The rows lie along a hidden order. The number after each row says roughly how far along it the row is, from 0 to 9. A new part has a new order.
[-6, 2, 5, 3, 29, -2, 1, 5, 17, -7, -1, -36, 8, -8, -2, -4, 3, -4, 7, -2, 4, -3, 5, 5, -3, 1, 2, 1, 3, -12, -6, 12, -17, -23, -19, -9, 0, -12, 39] : 2
[5, -7, -1, -1, -11, 6, -14, -10, -5, 15, -4, 14, -26, 11, 1, 8, -2, 1, 7, -5, -4, -1, -2, -4, 0, -23, 2, 1, -10, -9, 2, -21, -3, 8, -29, 2, -2, -2, -10] : 1
[-3, -6, 2, -6, -18, 5, -20, -19, 14, 11, -2, 30, -15, 4, 10, -4, -9, 2, 5, 2, -1, -9, -8, -1, 4, 1, 14, -1, -5, 5, 5, -41, -10, 10, 8, 1, -2, -12, -6] : 5
[-1, -1, 21, 12, 13, -6, 8, -2, 23, -4, -5, -35, 18, -11, 3, -2, 4, -5, 2, -2, 4, 0, -3, -5, -7, 19, 1, 3, 5, -4, -4, 31, -14, -15, -20, -6, -1, -15, 29] : 2
[-5, 5, -4, 5, 2, -4, 7, -16, 33, -7, 4, -7, 28, -10, 9, 2, 3, -2, 21, 7, 6, -1, 22, -3, -5, 34, -2, -4, -3, -2, -4, -18, -3, -5, 30, -15, 4, -9, 15] : 6
[7, 3, -12, 8, -9, -2, 6, -22, 23, -6, 0, 15, 16, 2, 11, -3, 2, 2, 18, 3, 0, 4, 13, 5, -1, 24, -10, 9, -14, -11, 2, -22, 7, 5, 41, -1, 6, 13, 2] : 8
[7, -1, 20, 15, 13, -3, 12, -6, 19, -4, 0, -38, 13, -6, 0, -16, 7, -5, -1, -3, 0, 3, -18, 1, -4, 11, -8, 16, -7, -4, 2, 30, -4, -7, -21, 7, -1, -11, 24] : 2
[-1, 0, -7, -7, -8, 9, -8, -20, 11, -2, 13, 24, 3, 0, 6, -23, -6, 3, 0, 7, -2, -6, -16, 11, 9, 8, 4, 8, -6, 16, 9, -46, 5, 14, 42, 13, 0, -8, -7] : 9
[5, -2, 0, -1, -16, 3, -4, -17, 13, -1, 1, 27, 2, 2, 11, -21, -5, 4, -5, 3, -3, -3, -17, 8, 8, 14, 3, 12, -3, 10, 9, -23, 4, 14, 50, 15, 0, 5, -9] : 9
[6, -1, 6, 9, -15, 1, 3, -33, 28, 2, 7, 4, 18, -4, 10, -9, 2, -1, 15, 5, 1, 0, -4, -4, -2, 31, -6, 8, -14, 5, 5, -23, 4, 13, 22, 2, 2, -13, -1] : 6
[6, -1, 14, 15, 11, 4, 3, -23, 26, 6, 7, -31, 7, -2, 0, -8, 8, -5, 17, -2, 0, 1, -8, -4, -7, 3, -9, 12, -19, -9, 1, -3, -5, -2, -48, -1, -1, -23, 24] : 0
[-11, 4, 7, -4, 3, -1, 4, 3, 10, -5, 11, -8, 22, -14, 1, -6, -1, -3, -3, 8, 6, -6, 0, -7, -2, 25, 7, -10, 10, 20, -1, -5, -4, -1, 20, -6, -1, -23, 6] : 6
[4, -4, -6, -5, -13, 7, -11, -16, -1, 13, 5, 19, -15, 8, 2, 5, -2, 1, 12, 0, -3, -1, 0, -4, 0, -11, -1, 0, -14, -1, 4, -34, 4, 14, -24, 1, -1, -7, -16] : 2
